Below is a small trained network, with its code and all its weights. Each question gives an input and a target symbol and asks what happens when units are switched off, that is, made to give their printed mean instead of their output.

import numpy as np


def w(rows, s, z=0):
    codes = np.array(rows[::2]) - 128.0
    scale = np.full(codes.shape[1], s)
    scale[-1] = z or s
    return codes * scale


def f(y):
    return np.maximum(y, 0)


def softmax(a):
    e = np.exp(a - a.max(-1, keepdims=True))
    return e / e.sum(-1, keepdims=True)


def log_softmax(a):
    a = a - a.max(-1, keepdims=True)
    return a - np.log(np.exp(a).sum(-1, keepdims=True))


def net(x, mask):
    ids = ['αβγδεζηλμξπστψω'.index(c) for c in x.split()]
    T = len(ids)
    res = E[ids] + P[:T]
    u = 0
    for l in range(2):
        q, k, v = (res @ M[l].T for M in (Q, K, V))
        z = softmax(np.where(np.tri(T) > 0, q @ k.T / 2**0.5, -1e9)) @ v
        res = res + np.where(mask[u], z, O[l][:, -1]) @ O[l][:, :-1]
        u += 1
        y = f(res @ A[l][:, :-1].T + A[l][:, -1])
        res = res + np.where(mask[u : u + 16], y, B[l][:, -1]) @ B[l][:, :-1]
        u += 16
    return log_softmax(res[-1] @ U[:, :-1].T + U[:, -1])


Q, K, V, O, A, B = {}, {}, {}, {}, {}, {}
E = w([
[114,123,113,140],'α',
[99,99,120,115],'β',
[95,91,149,145],'γ',
[126,136,123,193],'δ',
[189,117,118,104],'ε',
[130,110,134,125],'ζ',
[187,126,113,131],'η',
[135,128,118,148],'λ',
[174,169,113,200],'μ',
[200,128,105,126],'ξ',
[93,77,149,158],'π',
[154,149,132,200],'σ',
[134,114,135,175],'τ',
[132,157,88,46],'ψ',
[138,3,117,91],'ω',
],0.024)
P = w([
[71,227,141,34],'0',
[127,152,15,73],'1',
[135,167,28,129],'2',
[134,158,51,161],'3',
[153,130,42,169],'4',
[164,107,56,162],'5',
[160,97,78,179],'6',
[174,82,90,180],'7',
[178,61,98,196],'8',
[184,57,115,200],'9',
[191,36,135,200],'10',
[187,22,151,219],'11',
[207,2,158,218],'12',
[187,1,165,199],'13',
],0.0092)
Q[0] = w([
[148,5,11,157],'0.h0',
[166,108,121,113],'0.h0',
],0.012)
K[0] = w([
[231,51,229,193],'0.h0',
[35,127,245,164],'0.h0',
],0.012)
V[0] = w([
[255,69,51,33],'0.h0',
[29,8,100,115],'0.h0',
],0.0079)
O[0] = w([
[158,26,64,2,177],'0.h0',
[44,121,27,223,253],'0.h0',
],0.011,0.0059)
A[0] = w([
[177,137,50,135,203],'0.n0',
[106,71,85,204,68],'0.n1',
[113,86,143,198,96],'0.n2',
[133,144,231,137,206],'0.n3',
[196,141,107,102,158],'0.n4',
[130,200,7,184,110],'0.n5',
[35,151,163,107,251],'0.n6',
[97,149,103,125,96],'0.n7',
[160,178,145,96,254],'0.n8',
[107,144,117,135,216],'0.n9',
[189,71,116,63,143],'0.n10',
[119,124,102,99,173],'0.n11',
[204,145,90,155,156],'0.n12',
[113,93,116,110,109],'0.n13',
[84,143,140,73,171],'0.n14',
[184,113,112,133,125],'0.n15',
],0.013,0.0065)
B[0] = w([
[130,133,233,113,205],'0.n0',
[127,130,164,82,254],'0.n1',
[132,176,123,80,194],'0.n2',
[218,140,51,156,144],'0.n3',
[141,58,132,68,148],'0.n4',
[84,113,187,106,218],'0.n5',
[139,174,136,254,158],'0.n6',
[112,72,148,137,144],'0.n7',
[170,77,99,233,144],'0.n8',
[205,71,113,165,164],'0.n9',
[146,155,125,178,188],'0.n10',
[130,109,137,178,162],'0.n11',
[65,104,91,103,157],'0.n12',
[164,164,166,145,166],'0.n13',
[126,57,87,203,136],'0.n14',
[66,116,131,183,153],'0.n15',
],0.0074,0.021)
Q[1] = w([
[231,116,133,116],'1.h0',
[117,187,1,26],'1.h0',
],0.0088)
K[1] = w([
[117,137,120,142],'1.h0',
[125,180,157,9],'1.h0',
],0.013)
V[1] = w([
[225,159,155,138],'1.h0',
[166,2,113,131],'1.h0',
],0.0098)
O[1] = w([
[173,255,179,45,254],'1.h0',
[79,172,15,70,87],'1.h0',
],0.0072,0.0094)
A[1] = w([
[99,93,100,114,234],'1.n0',
[142,155,108,164,242],'1.n1',
[149,176,90,79,99],'1.n2',
[159,176,175,124,78],'1.n3',
[121,117,85,82,93],'1.n4',
[83,210,118,78,153],'1.n5',
[151,94,182,157,10],'1.n6',
[171,150,254,155,125],'1.n7',
[175,131,140,133,145],'1.n8',
[151,149,104,138,178],'1.n9',
[80,176,55,172,159],'1.n10',
[112,63,76,102,99],'1.n11',
[123,107,129,113,217],'1.n12',
[95,180,116,196,77],'1.n13',
[84,121,152,167,127],'1.n14',
[140,188,106,203,3],'1.n15',
],0.012,0.005)
B[1] = w([
[131,174,231,161,158],'1.n0',
[135,143,181,171,148],'1.n1',
[153,24,136,148,155],'1.n2',
[117,110,51,227,183],'1.n3',
[150,192,157,143,138],'1.n4',
[142,63,90,196,168],'1.n5',
[123,233,48,22,182],'1.n6',
[59,139,65,104,251],'1.n7',
[68,129,105,164,157],'1.n8',
[76,94,218,129,139],'1.n9',
[144,127,164,89,143],'1.n10',
[162,80,178,35,153],'1.n11',
[110,191,129,172,149],'1.n12',
[125,129,152,2,150],'1.n13',
[157,8,73,153,172],'1.n14',
[98,73,152,76,146],'1.n15',
],0.0056,0.028)
U = w([
[93,156,227,62,34],'α',
[143,56,191,236,126],'β',
[34,119,104,134,48],'γ',
[106,237,176,134,160],'δ',
[176,115,76,73,74],'ε',
[159,208,253,148,255],'ζ',
[189,147,110,83,138],'η',
[138,157,163,124,94],'λ',
[202,113,43,189,93],'μ',
[178,119,72,79,98],'ξ',
[56,84,57,143,204],'π',
[169,150,85,216,150],'σ',
[131,169,157,148,115],'τ',
[133,126,104,110,136],'ψ',
[86,138,201,18,75],'ω',
],0.0059,0.0078)

Each question gives the input, a string of symbols that net reads in full, and the target symbol t.
The units are the heads (2 rows each of Q, K, V and O) and the neurons (one row each of A and B). Each row of codes is followed by its name. A weight is (code - 128) times the scale printed after its matrix; where a second scale follows, it is the last column's (O, A, B and U).
mask holds one flag per unit, layer by layer, with each layer's heads first. A switched-off unit (its flag False) gives its mean, the last column of its rows in O or B, instead of its output. The means were averaged over made-up inputs and are rounded, as every weight is.
A unit's drop is (log p(t) with every unit on - log p(t) with that unit switched off) / (log p(t) with every unit on - log p(t) with every unit switched off).
The circuit of an input: a set's keep is (log p(t) with only the set's units on - log p(t) with every unit switched off) / (log p(t) with every unit on - log p(t) with every unit switched off). Starting from the 12 units with the biggest drops (on a tie, the unit counted first), units are removed one at a time, each time the one whose removal leaves the highest keep (on an exact tie, the one counted first), for as long as the keep stays at least 0.8.
units of the circuit, in order: the units of the circuit, biggest drop first
most important unit: the unit with the biggest drop
top k neurons: the k neurons with the biggest drops, biggest first
top k neurons in layer l: the k neurons of layer l with the biggest drops, biggest first
input β ξ β δ β σ, target β: units of the circuit, in order : (0.n6, 1.h0, 0.h0)
input δ β β, target δ: units of the circuit, in order : (0.h0, 1.h0, 0.n3, 1.n7)
input β β β ψ η τ μ, target β: units of the circuit, in order : (1.h0, 0.n6, 0.h0)
input β δ α σ β, target β: units of the circuit, in order : (1.h0, 1.n7, 1.n6)
input π η γ β π ω δ δ β σ β β ω η, target π: top 3 neurons in layer 0 : (0.n6, 0.n0, 0.n10)
input β ω ζ ζ, target β: top 4 neurons in layer 0 : (0.n6, 0.n1, 0.n0, 0.n2)
input β π ψ β ω γ ζ π β β, target β: top 2 neurons in layer 1 : (1.n7, 1.n14)
input π β β π δ ζ β β ζ π β δ, target π: top 2 neurons : (1.n7, 1.n14)
input β η ε π, target β: most important unit : 1.h0
input β β β β β β ζ, target β: top 3 neurons : (1.n7, 1.n6, 0.n2)
input π γ ω β ξ η ξ δ π ε μ, target π: top 2 neurons : (0.n6, 1.n7)
input π β ζ ψ, target π: top 3 neurons in layer 0 : (0.n6, 0.n5, 0.n2)
input π ω β ξ, target π: top 4 neurons : (1.n7, 0.n6, 1.n14, 0.n0)
input ω ξ ζ ζ ψ, target ω: top neuron : (1.n11)
input σ β ζ, target σ: top 2 neurons in layer 0 : (0.n3, 0.n8)
input β ζ ζ β δ τ ε, target β: top 2 neurons : (1.n7, 0.n1)
input β ζ σ ω, target β: top 2 neurons : (0.n10, 1.n7)
input π β ξ, target π: top 3 neurons : (1.n7, 1.n14, 0.n5)
input π δ π β β ψ, target π: top 2 neurons : (1.n7, 1.n14)
input β β π ζ μ, target β: most important unit : 1.h0
input β β η ζ δ, target β: top 4 neurons in layer 0 : (0.n6, 0.n1, 0.n2, 0.n13)
input ω β β β β ψ β π ψ π γ τ ψ ω, target ω: top 2 neurons : (1.n11, 0.n2)
input ζ δ σ ζ λ β π ω, target ω: top 2 neurons : (1.n3, 0.n0)
input β β δ π ε β β π μ, target π: top 2 neurons in layer 0 : (0.n6, 0.n5)
